Below are the code and all the weights of a small trained network. Each question names an input and a target symbol and asks about switching units off, where a switched-off unit gives its printed mean instead of its output.

import numpy as np


def w(rows, s, z=0):
    codes = np.array(rows[::2]) - 128.0
    scale = np.full(codes.shape[1], s)
    scale[-1] = z or s
    return codes * scale


def norm(h):
    return h / np.sqrt((h * h).mean(-1, keepdims=True) + 1e-5)


def f(y):
    return y / 2 * (1 + np.tanh(0.7978845608 * (y + 0.044715 * y**3)))


def softmax(a):
    e = np.exp(a - a.max(-1, keepdims=True))
    return e / e.sum(-1, keepdims=True)


def log_softmax(a):
    a = a - a.max(-1, keepdims=True)
    return a - np.log(np.exp(a).sum(-1, keepdims=True))


def net(x, mask):
    ids = ['αγδεζηθλμπσφψ'.index(c) for c in x.split()]
    T = len(ids)
    res = E[ids] + P[:T]
    q, k, v = (norm(res) @ M[0].T for M in (Q, K, V))
    z = softmax(np.where(np.tri(T) > 0, q @ k.T / 2**0.5, -1e9)) @ v
    res = res + np.where(mask[0], z, O[0][:, -1]) @ O[0][:, :-1]
    y = f(norm(res) @ A[0][:, :-1].T + A[0][:, -1])
    res = res + np.where(mask[1:17], y, B[0][:, -1]) @ B[0][:, :-1]
    return log_softmax(norm(res)[-1] @ U[:, :-1].T + U[:, -1])


Q, K, V, O, A, B = {}, {}, {}, {}, {}, {}
E = w([
[139,151,124,116,85],'α',
[111,125,155,155,93],'γ',
[102,117,163,173,117],'δ',
[120,173,147,126,114],'ε',
[127,104,133,154,83],'ζ',
[107,147,161,150,113],'η',
[135,110,125,142,74],'θ',
[1,178,64,9,58],'λ',
[141,126,119,130,80],'μ',
[118,136,142,140,89],'π',
[106,135,157,156,103],'σ',
[113,147,150,142,95],'φ',
[118,104,148,164,98],'ψ',
],0.021)
P = w([
[213,162,190,121,124],'0',
[188,116,225,57,167],'1',
[211,195,121,175,130],'2',
[135,95,220,73,125],'3',
[155,168,105,173,112],'4',
[102,91,196,85,100],'5',
[147,191,127,140,101],'6',
[55,158,93,229,14],'7',
[83,177,160,79,125],'8',
[114,102,121,107,179],'9',
[83,157,39,187,132],'10',
[51,85,153,99,146],'11',
[62,151,2,166,169],'12',
[51,152,176,160,178],'13',
],0.009)
Q[0] = w([
[62,193,176,163,6],'H1',
[120,161,81,195,112],'H1',
],0.018)
K[0] = w([
[2,118,18,105,142],'H1',
[73,43,174,11,165],'H1',
],0.013)
V[0] = w([
[62,231,167,82,161],'H1',
[154,206,78,7,44],'H1',
],0.011)
O[0] = w([
[34,97,206,81,81,188],'H1',
[2,127,120,151,154,252],'H1',
],0.019,0.011)
A[0] = w([
[118,164,55,188,199,105],'N1',
[99,118,129,83,254,253],'N2',
[84,104,69,97,134,175],'N3',
[96,79,118,63,119,94],'N4',
[85,85,145,110,82,90],'N5',
[112,226,108,165,75,177],'N6',
[127,131,186,109,120,144],'N7',
[206,155,59,132,174,169],'N8',
[94,114,183,199,126,182],'N9',
[159,88,98,86,140,160],'N10',
[126,74,173,104,46,115],'N11',
[225,168,178,118,102,175],'N12',
[123,83,120,150,120,145],'N13',
[182,155,68,161,231,55],'N14',
[94,140,122,90,134,114],'N15',
[81,98,48,136,75,165],'N16',
],0.013,0.0047)
B[0] = w([
[130,123,63,105,1,169],'N1',
[197,121,102,201,64,202],'N2',
[142,108,184,205,131,201],'N3',
[175,206,167,142,137,169],'N4',
[159,174,172,109,203,219],'N5',
[214,79,123,139,152,201],'N6',
[181,50,31,98,118,166],'N7',
[86,150,232,106,193,177],'N8',
[224,164,85,128,124,254],'N9',
[134,123,187,172,110,123],'N10',
[110,169,49,87,120,193],'N11',
[50,41,137,184,140,191],'N12',
[152,180,123,145,136,143],'N13',
[14,153,29,14,176,161],'N14',
[115,124,128,187,165,170],'N15',
[207,125,200,223,119,221],'N16',
],0.0096,0.0085)
U = w([
[66,166,194,112,63,197],'α',
[73,179,132,245,171,5],'γ',
[122,56,126,156,120,55],'δ',
[104,145,132,139,131,36],'ε',
[99,143,64,138,240,107],'ζ',
[105,66,90,103,69,83],'η',
[116,167,46,203,75,86],'θ',
[158,222,165,104,129,228],'λ',
[132,146,136,56,62,221],'μ',
[148,112,157,139,232,205],'π',
[97,183,38,122,151,176],'σ',
[166,191,132,174,183,162],'φ',
[162,95,205,117,85,106],'ψ',
],0.012,0.0029)

Each question gives the input, a string of symbols that net reads in full, and the target symbol t.
The units are the heads (2 rows each of Q, K, V and O) and the neurons (one row each of A and B). Each row of codes is followed by its name. A weight is (code - 128) times the scale printed after its matrix; where a second scale follows, it is the last column's (O, A, B and U).
mask holds one flag per unit, heads first, then neurons. A switched-off unit (its flag False) gives its mean, the last column of its rows in O or B, instead of its output. The means were averaged over made-up inputs and are rounded, as every weight is.
A unit's drop is (log p(t) with every unit on - log p(t) with that unit switched off) / (log p(t) with every unit on - log p(t) with every unit switched off).
The circuit of an input: a set's keep is (log p(t) with only the set's units on - log p(t) with every unit switched off) / (log p(t) with every unit on - log p(t) with every unit switched off). Starting from the 12 units with the biggest drops (on a tie, the unit counted first), units are removed one at a time, each time the one whose removal leaves the highest keep (on an exact tie, the one counted first), for as long as the keep stays at least 0.8.
units of the circuit, in order: the units of the circuit, biggest drop first
most important unit: the unit with the biggest drop
k most important neurons: the k neurons with the biggest drops, biggest first
drop when u is switched off: that unit's drop, to one decimal
input θ μ ζ, target θ: units of the circuit, in order : H1, N1
input η ζ θ η ψ π μ α η ψ η δ ε, target ψ: units of the circuit, in order : H1, N12
input δ π ε η δ γ μ, target δ: units of the circuit, in order : H1, N12, N9
input μ δ α γ φ ψ π σ δ φ η μ μ, target θ: units of the circuit, in order : H1, N1
input ψ γ α μ ψ, target θ: units of the circuit, in order : H1, N1
input ζ μ μ θ η σ ε π θ, target φ: units of the circuit, in order : H1
input ψ μ ζ φ π μ η, target θ: units of the circuit, in order : H1, N1
input ψ ψ ζ π, target ζ: units of the circuit, in order : H1, N14, N12
input γ φ π δ φ φ θ π ζ δ η ζ ζ, target ζ: 2 most important neurons : N14, N8
input ψ σ η δ π η ψ φ ψ, target λ: units of the circuit, in order : H1, N12
input ψ ψ μ α ψ θ ζ, target σ: units of the circuit, in order : H1, N14
input θ γ θ ψ θ ψ θ γ ε ζ φ, target ζ: 4 most important neurons : N14, N8, N12, N9
input α η μ ε α θ ψ σ π φ μ π ψ φ, target π: 2 most important neurons : N12, N8
input ψ γ π μ π, target θ: most important unit : H1
input π μ δ ψ η μ ε μ α, target θ: 2 most important neurons : N1, N5
input ψ θ μ μ ε σ α ε ψ γ θ γ, target σ: 2 most important neurons : N14, N1
input η δ ψ γ, target π: 3 most important neurons : N8, N12, N14
input μ θ ψ μ, target π: drop when H1 is switched off : 0.8
input φ σ ψ μ δ, target θ: drop when N15 is switched off : 0.0
input θ ζ σ, target ζ: drop when N8 is switched off : 0.3
input η γ α η ψ γ η θ α φ θ ψ π φ, target φ: most important neuron : N1
